Below is a small trained network, with its code and all its weights. Each question gives an input and a class and asks what happens when units are switched off, that is, made to give their printed mean instead of their output.

import numpy as np


def w(rows, s, z=0):
    codes = np.array(rows[::2]) - 128.0
    scale = np.full(codes.shape[1], s)
    scale[-1] = z or s
    return codes * scale


def norm(h):
    return h / np.sqrt((h * h).mean(-1, keepdims=True) + 1e-5)


def f(y):
    return np.maximum(y, 0)


def log_softmax(a):
    a = a - a.max(-1, keepdims=True)
    return a - np.log(np.exp(a).sum(-1, keepdims=True))


def net(x, mask):
    res = np.array(x, float).reshape(1, 6) / 4 @ E
    u = 0
    for l in range(2):
        y = f(norm(res) @ A[l][:, :-1].T + A[l][:, -1])
        res = res + np.where(mask[u : u + 6], y, B[l][:, -1]) @ B[l][:, :-1]
        u += 6
    return log_softmax(norm(res)[-1] @ U[:, :-1].T + U[:, -1])


A, B = {}, {}
E = w([
[131,121,130,126,136,120,121],'x0',
[161,2,59,187,120,202,110],'x1',
[129,125,129,126,130,127,125],'x2',
[120,121,127,120,129,129,125],'x3',
[62,80,134,210,56,90,159],'x4',
[242,97,71,35,78,103,76],'x5',
],0.009)
A[0] = w([
[232,40,63,133,64,187,86,1],'L0N1',
[123,122,62,128,193,170,77,51],'L0N2',
[154,147,98,127,250,175,126,245],'L0N3',
[103,75,179,112,40,45,165,155],'L0N4',
[148,51,107,181,173,221,134,64],'L0N5',
[165,136,82,77,57,65,93,96],'L0N6',
],0.013,0.0065)
B[0] = w([
[8,210,95,118,180,56,77,245],'L0N1',
[198,174,105,169,82,205,115,162],'L0N2',
[131,164,101,82,44,169,131,241],'L0N3',
[162,171,20,225,48,121,54,208],'L0N4',
[249,134,82,244,91,152,183,205],'L0N5',
[249,114,213,155,61,180,194,222],'L0N6',
],0.012,0.011)
A[1] = w([
[174,49,173,69,191,179,194,7],'L1N1',
[66,94,182,60,181,63,195,93],'L1N2',
[50,144,91,97,123,130,101,148],'L1N3',
[103,53,182,136,249,132,147,2],'L1N4',
[89,94,80,190,149,61,125,156],'L1N5',
[178,170,96,120,133,139,93,144],'L1N6',
],0.018,0.012)
B[1] = w([
[42,225,67,48,208,22,23,128],'L1N1',
[206,168,122,53,233,232,108,130],'L1N2',
[68,130,84,78,183,85,70,173],'L1N3',
[83,232,38,37,8,112,24,128],'L1N4',
[153,61,236,71,162,107,121,200],'L1N5',
[68,109,140,102,173,138,168,250],'L1N6',
],0.015,0.014)
U = w([
[42,211,29,22,222,181,92,95],'0',
[220,206,46,206,17,206,106,254],'1',
[53,83,205,102,170,31,2,92],'2',
[199,8,164,253,168,183,142,105],'3',
[243,153,221,7,131,204,231,55],'4',
],0.016,0.0065)

Each question gives the input, the list of numbers given to net, and the class t.
The units are the neurons (one row each of A and B). Each row of codes is followed by its name. A weight is (code - 128) times the scale printed after its matrix; where a second scale follows, it is the last column's (A, B and U).
mask holds one flag per neuron, layer by layer. A switched-off neuron (its flag False) gives its mean, the last column of its row in B, instead of its output. The means were averaged over made-up inputs and are rounded, as every weight is.
A unit's drop is (log p(t) with every unit on - log p(t) with that unit switched off) / (log p(t) with every unit on - log p(t) with every unit switched off).
The circuit of an input: a set's keep is (log p(t) with only the set's units on - log p(t) with every unit switched off) / (log p(t) with every unit on - log p(t) with every unit switched off). Starting from all 12 units, units are removed one at a time, each time the one whose removal leaves the highest keep (on an exact tie, the one counted first), for as long as the keep stays at least 0.8.
units of the circuit, in order: the units of the circuit, biggest drop first
most important unit: the unit with the biggest drop
k most important neurons: the k neurons with the biggest drops, biggest first
k most important neurons of layer l: the k neurons of layer l with the biggest drops, biggest first
input [0,7,-5,5,-2,-7], class 1: most important neuron of layer 1 : (L1N5)
input [5,1,-2,-1,-7,8], class 0: 4 most important neurons : (L0N1 L1N5 L0N5 L1N6)
input [-2,7,7,4,2,6], class 2: units of the circuit, in order : (L0N1 L1N5)
input [0,6,-1,-4,2,2], class 2: 2 most important neurons : (L0N1 L1N5)
input [0,-6,8,4,1,5], class 1: 2 most important neurons : (L1N5 L0N4)
input [-2,2,3,-4,1,-2], class 3: 2 most important neurons : (L0N6 L0N3)
input [-8,0,-4,2,5,-7], class 2: 2 most important neurons : (L0N6 L0N5)
input [5,8,-6,-8,-7,7], class 0: 3 most important neurons : (L0N1 L1N6 L0N4)
input [-1,-1,-7,-2,8,-1], class 2: 3 most important neurons : (L0N6 L0N5 L1N5)
input [8,-4,-1,-2,1,1], class 1: 2 most important neurons of layer 0 : (L0N1 L0N4)
input [-7,1,-1,-1,-4,-8], class 1: 2 most important neurons : (L0N1 L1N5)
input [0,5,3,-1,-6,1], class 0: 4 most important neurons : (L0N1 L0N6 L1N6 L0N4)
input [-8,-4,1,0,2,-8], class 2: 2 most important neurons of layer 0 : (L0N6 L0N5)
input [3,-1,-6,6,1,-7], class 2: 3 most important neurons : (L0N6 L0N5 L0N3)
input [2,3,7,-2,-2,1], class 0: most important unit : L0N1
input [-8,-3,1,5,2,-4], class 2: 3 most important neurons : (L0N6 L0N5 L0N3)
input [-3,2,0,8,1,-5], class 3: 2 most important neurons of layer 0 : (L0N6 L0N1)
input [4,2,3,1,-8,3], class 0: 2 most important neurons of layer 0 : (L0N1 L0N5)
input [0,-1,3,0,0,5], class 4: 2 most important neurons of layer 0 : (L0N6 L0N5)
input [2,8,-8,7,6,5], class 2: units of the circuit, in order : (L0N1)
input [-8,6,-2,-6,1,4], class 2: 2 most important neurons of layer 0 : (L0N1 L0N3)
